Below is a small trained network, with its code and all its weights. Each question gives an input and a class and asks what happens when units are switched off, that is, made to give their printed mean instead of their output.

import numpy as np


def w(rows, s, z=0):
    codes = np.array(rows[::2]) - 128.0
    scale = np.full(codes.shape[1], s)
    scale[-1] = z or s
    return codes * scale


def f(y):
    return y / 2 * (1 + np.tanh(0.7978845608 * (y + 0.044715 * y**3)))


def log_softmax(a):
    a = a - a.max(-1, keepdims=True)
    return a - np.log(np.exp(a).sum(-1, keepdims=True))


def net(x, mask):
    res = np.array(x, float).reshape(1, 3) / 4 @ E
    y = f(res @ A[0][:, :-1].T + A[0][:, -1])
    res = res + np.where(mask, y, B[0][:, -1]) @ B[0][:, :-1]
    return log_softmax(res[-1] @ U[:, :-1].T + U[:, -1])


A, B = {}, {}
E = w([
[76,142,31,131,72,105,132,98,115,35],'x0',
[172,114,95,178,118,111,189,37,174,116],'x1',
[2,204,102,191,164,53,164,132,168,196],'x2',
],0.009)
A[0] = w([
[55,218,78,167,135,81,125,121,143,166,212],'neuron 1',
[149,94,185,108,138,180,80,154,105,144,153],'neuron 2',
[213,68,175,150,139,160,158,69,169,159,176],'neuron 3',
[82,171,63,168,111,64,163,106,136,104,154],'neuron 4',
[190,93,163,61,111,189,58,156,114,95,219],'neuron 5',
[76,160,184,135,195,107,92,218,117,220,179],'neuron 6',
[135,136,93,207,145,73,183,62,169,146,254],'neuron 7',
[156,111,106,92,87,146,76,103,104,74,173],'neuron 8',
[139,117,83,102,32,162,114,140,73,2,189],'neuron 9',
],0.0088,0.0049)
B[0] = w([
[21,204,181,62,81,3,44,112,145,61,246],'neuron 1',
[204,82,168,152,89,205,134,155,139,127,192],'neuron 2',
[195,190,49,181,153,113,189,71,83,216,213],'neuron 3',
[20,119,125,92,46,45,164,58,219,23,215],'neuron 4',
[163,29,158,222,117,220,171,123,90,102,244],'neuron 5',
[174,190,193,88,110,150,5,229,75,148,230],'neuron 6',
[90,171,54,151,122,6,62,85,176,181,236],'neuron 7',
[53,40,117,200,240,152,135,83,34,78,192],'neuron 8',
[39,43,54,146,205,129,46,99,77,49,234],'neuron 9',
],0.0065,0.011)
U = w([
[90,50,92,158,210,159,118,109,77,71,166],'0',
[111,130,109,90,134,154,167,147,195,120,1],'1',
[166,178,41,168,164,88,149,88,156,212,182],'2',
[187,104,151,142,106,178,241,112,124,143,59],'3',
[62,139,96,91,60,79,119,57,254,67,142],'4',
[188,127,159,107,81,184,86,197,129,147,164],'5',
[91,202,176,29,127,104,60,179,113,131,128],'6',
],0.0079,0.0023)

Each question gives the input, the list of numbers given to net, and the class t.
The units are the neurons (one row each of A and B). Each row of codes is followed by its name. A weight is (code - 128) times the scale printed after its matrix; where a second scale follows, it is the last column's (A, B and U).
mask holds one flag per neuron, in row order. A switched-off neuron (its flag False) gives its mean, the last column of its row in B, instead of its output. The means were averaged over made-up inputs and are rounded, as every weight is.
A unit's drop is (log p(t) with every unit on - log p(t) with that unit switched off) / (log p(t) with every unit on - log p(t) with every unit switched off).
The circuit of an input: a set's keep is (log p(t) with only the set's units on - log p(t) with every unit switched off) / (log p(t) with every unit on - log p(t) with every unit switched off). Starting from all 9 units, units are removed one at a time, each time the one whose removal leaves the highest keep (on an exact tie, the one counted first), for as long as the keep stays at least 0.8.
circuit, biggest first: the units of the circuit, biggest drop first
k most important neurons: the k neurons with the biggest drops, biggest first
drop when u is switched off: that unit's drop, to one decimal
input [-4,-8,-8], class 0: circuit, biggest first => neuron 8
input [-3,2,4], class 6: circuit, biggest first => neuron 6; neuron 5
input [-3,1,1], class 2: circuit, biggest first => neuron 1; neuron 9
input [-4,-4,-8], class 0: 2 most important neurons => neuron 8; neuron 9
input [-8,5,7], class 6: 2 most important neurons => neuron 6; neuron 1
input [6,8,-4], class 0: 3 most important neurons => neuron 9; neuron 8; neuron 1
input [7,-2,-1], class 0: 2 most important neurons => neuron 9; neuron 8
input [-8,-5,-8], class 3: 3 most important neurons => neuron 5; neuron 3; neuron 1
input [4,2,-2], class 0: 3 most important neurons => neuron 1; neuron 9; neuron 8
input [-5,2,0], class 2: 2 most important neurons => neuron 3; neuron 5
input [-7,4,7], class 6: 2 most important neurons => neuron 6; neuron 1
input [-8,0,-4], class 3: 3 most important neurons => neuron 3; neuron 5; neuron 1
input [-6,6,7], class 4: 3 most important neurons => neuron 1; neuron 7; neuron 4
input [-7,8,-5], class 2: circuit, biggest first => neuron 3
input [0,-3,7], class 6: drop when neuron 6 is switched off => 1.7
input [-5,-8,-4], class 5: drop when neuron 7 is switched off => 0.0
input [-4,-2,-4], class 3: drop when neuron 5 is switched off => 0.1
